Each row has a name. Each piece below is followed by the name of the row it came from, unless a question asks for something else. Each question is about the rows just above it.

Nune: [126 116 137  95 140 120 113  94 128 124 126 167 167 123  67 124 187  99
 153 105  84 142 118  87 141 146 155 117 123 143 131 192 132 188 129 115
 130 126  96 116  68 166 163 132 131 101 141  86  78 159 103 145 132  93
 123 133 136 201 101 184 116 104  78 132]
rebe: [115  95 169 149 122 155 160 120 101 117 143 153 138 151 137 115  89 132
 117 111 140  82  97 106 130 164 160 185 149 115 143  68 160 149 173 126
 149 161  75 145 114  80  80 137 129 100 120  91  96 141 120 102 130 127
 117 175 136 115 135 162 129 144 199 153]
geva: [ 89 137 113 108 129 123 146  94 100 159 151 125 106 128  79 114 125 103
  46 118 131  57 128 185 139 150  95 157 143 115 145 131 142 126 176 134
 100 119 157 156 116 157 131 157 127 142  63 121 145 185 141 188 103 101
 157 130 181 113 163 140  33 160 178 105]
vog: [124 104 133 144 151 179 123 148  84  96 138 124 149 182 173 163 148 144
  92 152  85 151  93 133  81 138 148 121 117 127 122 126 130 132 121 120
  87 172 114 163 119 145  68  71 175 107 108 144 187 125 112  93 121  95
 123  63 110 146 122  98 120 118 136 126]
vakun: [ 51 165 113  87 101  81  94 117 137 182  84 144 110 140 142 206 131 140
 181 138 143 133 152 108 104 135 111  73 146 116  86 147 136 127  76 162
  84 126 144 134  98 145 146 126 188 129 120 200 122 114 107  93 171 117
 114 116 171 148  94 167 142 147 138 114]
peze: [155 114  81 140 165 165  98 104 119 166 199 162 107  93  98 201  98 168
  66  87 171 166 111 154 140  78 159 169  77 154 125  74  85 149 132 128
 118 109 166 139 193 150 100 127 150 113 156 128 109 110 161 108 123 193
 110 132  78 163 116 100  91  88  76 147]
labeb: [188 134 111 172 131 155 125 102 175 125 118  67  97 102 112 141  89 149
 133  93 169 137 150 146 140 122 101 137  98 117 137 129 130  97 186 130
 174 169 144 144 182 191 132 189 190 161 134 114 117 169 126 148 130 142
 111 136 114 165  95 117  65 171 124 131]
ruziz: [116 154 160 119 184 116 136 100 101 131 116 152 164 126 140  86 176 183
 100  84  81  85 103 150  98  76 106 163 155 153 122 120 142 121 102 103
 140 178 142  84 164 163 180 135 131  77 113 147 128 128 157 148 129 121
 104 127 115 146 113  98 151 156 126  99]
Nadus: [ 51 165 113  87 101  81  94 117 137 182  84 144 110 140 142 206 131 140
 181 138 143 133 152 108 104 135 111  73 146 126  86 147 136 127  76 162
  84 186 107 134  98 145 134 126 188 129 120 200 122 114 107  93 171 117
 114 116 171 148  94 167 142 147 138 114]
zazi: [142 130 108 132 102  88 107 130 130 162 131 153 143 154  98 138 116 182
 148 169 106 144  79 164 106 134 140 138 140 148 120 180 118 108 140 159
 114 191 112 130 150 136 110 126 186 138 143 106  86 123 106 123 147  91
 138 151 128 153 131 118 135 111 120 113]
Shift each entry of [151] by -1 times 1: : [150]
Number of entries in [115  95 169 149 122 155 160 120 101 117 143 153 138 151 137 115  89 132
 117 111 140  82  97 106 130 164 160 185 149 115 143  68 160 149 173 126
 149 161  75 145 114  80  80 137 129 100 120  91  96 141 120 102 130 127
 117 175 136 115 135 162 129 144 199 153]: : 64
Shift each entry of [152] by -1 times 1: : [151]
Number of entries in [124 104 133 144 151 179 123 148  84  96 138 124 149 182 173 163 148 144
  92 152  85 151  93 133  81 138 148 121 117 127 122 126 130 132 121 120
  87 172 114 163 119 145  68  71 175 107 108 144 187 125 112  93 121  95
 123  63 110]: : 57

buti: [175  90 105 128 104 106  53  58]
mor: [160 152 170 133  68 152 142 151]
tazu: [103 144 166 109  36 166 188 195]
nozov: [201 136 102 160  32  69  78  34]
gagug: [197 137 134 157 125  72  56 116]
papo: [205 165 143 172  96  51  73 127]
deg: [116 135 173 120  24 122 175 106]
Lidav: [131 139  91 133  42 144 166  63]
bezi: [190 135 184 149  78  49  65 131]
gigeg: [149 156 123 145  42 148 182  30]
which: [116 135 173 120  24 122 175 106] : deg
Move every entry of [160] by -1 step of 1. : [159]
Move every entry of [184 149] by -1 step of 1. : [183 148]
Count the entries of [116 135 173 120]: : 4
Among the named rows, does one hold [136 102 161  32  69] next to each other, in this order? : no

